Here is a tiny trained network, its code and every weight. The questions are about switching its units off for an input and a target symbol, where a switched-off unit gives its printed mean instead of its output.

import numpy as np


def w(rows, s, z=0):
    codes = np.array(rows[::2]) - 128.0
    scale = np.full(codes.shape[1], s)
    scale[-1] = z or s
    return codes * scale


def f(y):
    return np.maximum(y, 0)


def softmax(a):
    e = np.exp(a - a.max(-1, keepdims=True))
    return e / e.sum(-1, keepdims=True)


def log_softmax(a):
    a = a - a.max(-1, keepdims=True)
    return a - np.log(np.exp(a).sum(-1, keepdims=True))


def net(x, mask):
    ids = ['αβδζθμξπστψ'.index(c) for c in x.split()]
    T = len(ids)
    res = E[ids] + P[:T]
    u = 0
    for l in range(2):
        q, k, v = (res @ M[l].T for M in (Q, K, V))
        z = softmax(np.where(np.tri(T) > 0, q @ k.T / 4**0.5, -1e9)) @ v
        res = res + np.where(mask[u], z, O[l][:, -1]) @ O[l][:, :-1]
        u += 1
        y = f(res @ A[l][:, :-1].T + A[l][:, -1])
        res = res + np.where(mask[u : u + 8], y, B[l][:, -1]) @ B[l][:, :-1]
        u += 8
    return log_softmax(res[-1] @ U[:, :-1].T + U[:, -1])


Q, K, V, O, A, B = {}, {}, {}, {}, {}, {}
E = w([
[65,187,159,157,178,83,167,178,187,162,157],'α',
[127,120,65,219,95,140,189,176,113,101,113],'β',
[130,156,102,95,193,59,97,175,198,156,74],'δ',
[176,148,140,154,155,113,127,64,203,150,107],'ζ',
[160,117,171,180,137,91,69,212,121,130,95],'θ',
[94,115,143,109,144,100,120,104,97,125,66],'μ',
[138,158,123,183,77,191,250,111,179,138,227],'ξ',
[115,98,104,84,106,116,131,77,191,152,177],'π',
[97,118,151,194,120,180,160,78,204,136,129],'σ',
[135,150,135,105,147,163,139,35,97,107,88],'τ',
[181,138,107,133,136,70,169,90,64,95,133],'ψ',
],0.024)
P = w([
[135,102,134,123,179,121,142,121,132,146,126],'0',
[159,40,128,139,197,121,135,128,177,86,151],'1',
[185,147,163,102,43,57,99,151,140,30,120],'2',
[201,112,209,204,40,203,140,113,87,227,136],'3',
[135,61,94,117,216,122,173,124,181,105,132],'4',
[127,146,121,137,49,125,44,100,160,69,86],'5',
[243,174,170,209,119,110,181,98,62,219,33],'6',
[109,48,84,111,213,137,156,127,176,128,136],'7',
[100,199,81,116,52,105,49,74,142,83,97],'8',
[193,137,195,189,97,97,122,129,75,240,96],'9',
[125,35,103,109,216,146,156,138,159,112,148],'10',
[114,254,74,159,57,100,22,69,114,38,122],'11',
[156,109,222,240,89,158,82,143,126,239,140],'12',
[120,33,98,104,220,139,165,138,168,124,139],'13',
],0.011)
Q[0] = w([
[252,144,156,254,53,80,86,130,139,243,123],'L0H0',
[150,179,78,140,143,123,208,136,91,130,14],'L0H0',
[65,66,72,78,113,106,178,191,196,20,128],'L0H0',
[95,130,158,153,62,81,154,97,84,241,95],'L0H0',
],0.0068)
K[0] = w([
[152,248,49,208,55,109,28,120,165,119,172],'L0H0',
[48,136,57,148,141,153,101,81,63,123,109],'L0H0',
[164,3,59,172,186,115,240,185,137,200,86],'L0H0',
[27,236,105,109,22,90,80,105,153,53,147],'L0H0',
],0.0066)
V[0] = w([
[87,211,145,77,123,154,148,102,163,3,74],'L0H0',
[41,186,195,222,181,25,197,150,133,135,38],'L0H0',
[201,175,144,161,27,142,113,195,181,115,115],'L0H0',
[110,210,97,173,44,40,40,142,163,117,209],'L0H0',
],0.0053)
O[0] = w([
[170,61,193,12,33,151,146,96,64,155,122,133],'L0H0',
[186,89,168,225,140,95,98,152,214,104,51,228],'L0H0',
[135,59,143,204,82,98,63,145,120,191,174,254],'L0H0',
[101,214,191,5,26,117,254,68,162,176,203,176],'L0H0',
],0.0076,0.0056)
A[0] = w([
[152,78,127,105,192,141,140,113,149,178,159,152],'L0N0',
[193,107,36,141,163,132,148,96,118,124,115,5],'L0N1',
[148,144,134,143,80,124,119,56,107,231,210,166],'L0N2',
[96,149,66,152,109,162,116,155,115,95,92,94],'L0N3',
[68,112,145,169,80,130,161,162,46,144,126,8],'L0N4',
[112,153,145,143,58,134,169,133,182,146,121,173],'L0N5',
[254,120,122,73,140,154,75,75,121,247,126,243],'L0N6',
[123,149,113,81,77,58,73,120,129,173,89,228],'L0N7',
],0.0085,0.0024)
B[0] = w([
[91,82,109,28,210,176,213,168,145,180,211,160],'L0N0',
[169,147,125,171,143,186,76,106,95,121,164,181],'L0N1',
[135,192,146,193,168,138,93,211,49,138,52,250],'L0N2',
[49,254,130,97,115,220,118,180,118,153,119,174],'L0N3',
[150,169,191,64,200,248,154,203,179,129,135,188],'L0N4',
[120,93,84,206,75,118,132,103,94,40,109,240],'L0N5',
[185,152,193,148,59,189,201,220,118,112,90,187],'L0N6',
[157,183,133,185,175,112,93,122,84,21,112,168],'L0N7',
],0.0072,0.013)
Q[1] = w([
[57,25,75,110,226,112,87,110,154,123,108],'L1H0',
[141,183,101,57,132,120,33,153,254,148,189],'L1H0',
[133,204,191,114,75,136,119,135,110,203,134],'L1H0',
[146,177,134,175,120,130,145,178,52,191,35],'L1H0',
],0.007)
K[1] = w([
[112,15,130,84,195,127,138,217,61,207,102],'L1H0',
[154,113,165,104,166,109,193,213,185,125,108],'L1H0',
[88,253,178,79,74,92,56,116,126,137,143],'L1H0',
[89,215,87,111,97,142,26,140,97,135,109],'L1H0',
],0.006)
V[1] = w([
[106,101,139,139,73,146,47,155,220,122,68],'L1H0',
[42,58,165,138,167,87,112,73,44,145,146],'L1H0',
[143,193,127,126,192,1,93,123,125,82,71],'L1H0',
[233,130,175,227,123,127,96,109,138,165,178],'L1H0',
],0.0081)
O[1] = w([
[100,188,254,169,95,115,138,92,204,142,113,171],'L1H0',
[87,118,107,127,171,70,175,180,206,106,2,4],'L1H0',
[199,163,107,181,120,141,183,107,190,193,97,124],'L1H0',
[52,85,114,20,61,124,80,103,46,202,113,227],'L1H0',
],0.0073,0.018)
A[1] = w([
[140,189,141,141,52,176,180,190,123,206,97,27],'L1N0',
[116,101,102,75,189,96,160,200,171,202,157,218],'L1N1',
[151,87,140,101,108,175,185,185,150,84,123,87],'L1N2',
[68,94,119,152,171,159,214,97,159,141,156,115],'L1N3',
[100,90,110,126,46,133,221,182,174,125,96,165],'L1N4',
[1,200,144,172,180,42,178,152,151,178,172,2],'L1N5',
[113,90,110,119,165,106,154,195,98,233,33,111],'L1N6',
[137,96,107,180,49,177,116,81,85,65,122,254],'L1N7',
],0.0082,0.0027)
B[1] = w([
[79,94,100,76,179,131,106,97,175,91,206,250],'L1N0',
[169,157,122,63,129,49,65,111,208,133,190,141],'L1N1',
[163,167,88,103,90,153,228,89,98,81,41,144],'L1N2',
[28,116,148,107,95,113,147,201,80,158,23,140],'L1N3',
[101,78,124,113,58,109,82,132,150,78,77,145],'L1N4',
[230,115,76,94,66,168,90,160,121,97,71,135],'L1N5',
[136,2,190,189,153,61,252,87,77,36,225,147],'L1N6',
[181,188,134,142,105,118,97,180,173,126,128,253],'L1N7',
],0.0071,0.029)
U = w([
[191,119,97,78,15,67,66,112,151,71,49,168],'α',
[169,204,123,232,139,159,93,156,109,176,114,175],'β',
[193,127,91,138,158,146,141,78,217,155,172,37],'δ',
[147,107,121,78,123,189,152,63,141,255,172,180],'ζ',
[76,66,138,215,134,75,118,54,144,147,203,43],'θ',
[121,106,117,204,159,138,149,93,148,62,91,131],'μ',
[80,114,126,105,99,133,193,181,55,162,138,101],'ξ',
[67,181,104,47,172,121,154,85,174,86,156,236],'π',
[56,102,182,102,112,158,128,117,157,102,68,190],'σ',
[177,120,107,87,151,201,139,122,138,90,84,92],'τ',
[165,64,52,168,143,121,110,21,111,47,178,4],'ψ',
],0.0065,0.0037)

Each question gives the input, a string of symbols that net reads in full, and the target symbol t.
The units are the heads (4 rows each of Q, K, V and O) and the neurons (one row each of A and B). Each row of codes is followed by its name. A weight is (code - 128) times the scale printed after its matrix; where a second scale follows, it is the last column's (O, A, B and U).
mask holds one flag per unit, layer by layer, with each layer's heads first. A switched-off unit (its flag False) gives its mean, the last column of its rows in O or B, instead of its output. The means were averaged over made-up inputs and are rounded, as every weight is.
A unit's drop is (log p(t) with every unit on - log p(t) with that unit switched off) / (log p(t) with every unit on - log p(t) with every unit switched off).
The circuit of an input: a set's keep is (log p(t) with only the set's units on - log p(t) with every unit switched off) / (log p(t) with every unit on - log p(t) with every unit switched off). Starting from the 12 units with the biggest drops (on a tie, the unit counted first), units are removed one at a time, each time the one whose removal leaves the highest keep (on an exact tie, the one counted first), for as long as the keep stays at least 0.8.
units of the circuit, in order: the units of the circuit, biggest drop first
top k neurons: the k neurons with the biggest drops, biggest first
k most important neurons of layer l: the k neurons of layer l with the biggest drops, biggest first
input β β ξ ψ ξ ζ β β ψ β, target ψ: units of the circuit, in order : L1H0, L1N6, L1N0
input β ψ ψ δ α β ζ π ψ σ π, target π: units of the circuit, in order : L1H0, L0N0
input ξ β β π β θ α, target θ: 2 most important neurons of layer 1 : L1N6, L1N0
input ψ μ σ μ σ ξ ξ ζ ξ β σ μ, target β: 2 most important neurons of layer 0 : L0N7, L0N3
input ζ σ δ ζ ζ β ζ τ ξ α β ζ β, target ζ: units of the circuit, in order : L1H0, L0H0
input β θ β δ β θ β, target θ: units of the circuit, in order : L0N7, L1H0, L1N6, L1N0
input β β β β α ξ, target α: units of the circuit, in order : L0N5, L1H0, L1N7
input β δ β β ξ τ β β α β, target α: units of the circuit, in order : L0H0, L1N4
input β ψ ζ β ψ ξ ζ, target ξ: 2 most important neurons of layer 0 : L0N6, L0N2
input ξ ψ τ α β ξ ψ β ξ π, target ξ: units of the circuit, in order : L0N2, L0H0, L1H0
input β δ β ξ β ξ α ξ δ, target β: units of the circuit, in order : L1H0
input ψ β β ζ β δ β, target δ: 2 most important neurons of layer 0 : L0N7, L0N4
input β β δ ψ, target δ: units of the circuit, in order : L1N0, L1H0, L0N6
input μ ξ ξ ψ β τ β, target τ: units of the circuit, in order : L0H0, L0N4, L1N2
input β δ β ψ ξ β μ ξ ξ, target β: units of the circuit, in order : L0N2
input β μ β α β ξ, target α: 3 most important neurons of layer 0 : L0N5, L0N4, L0N3
input ξ β ζ δ β δ, target β: 2 most important neurons of layer 1 : L1N0, L1N4
input ξ π δ β β β ψ β ξ ζ, target ξ: 2 most important neurons of layer 0 : L0N2, L0N6
input δ θ σ ξ ζ ζ ψ ξ π δ, target π: units of the circuit, in order : L1N0, L0H0
input β β ψ β β θ β δ ξ δ δ τ ζ σ, target σ: top neuron : L1N3
input ζ β β ψ δ, target δ: 2 most important neurons of layer 0 : L0N0, L0N5
input δ β δ σ β β δ α, target α: top 3 neurons : L1N5, L0N2, L1N1
input α δ β ψ β δ β τ θ ξ, target θ: top 3 neurons : L1N0, L0N2, L0N7
input ζ σ β β β ξ σ β β δ ξ α δ, target α: top 4 neurons : L0N5, L0N6, L1N4, L0N4
input β α β ξ ξ σ, target α: 3 most important neurons of layer 1 : L1N0, L1N7, L1N6
input β β ξ σ β β β σ ξ μ β β μ α, target α: top 2 neurons : L1N5, L1N1
input β β β δ ξ θ μ, target θ: top 2 neurons : L1N6, L0N7
input β α β β ξ σ δ, target σ: top 2 neurons : L0N6, L1N7
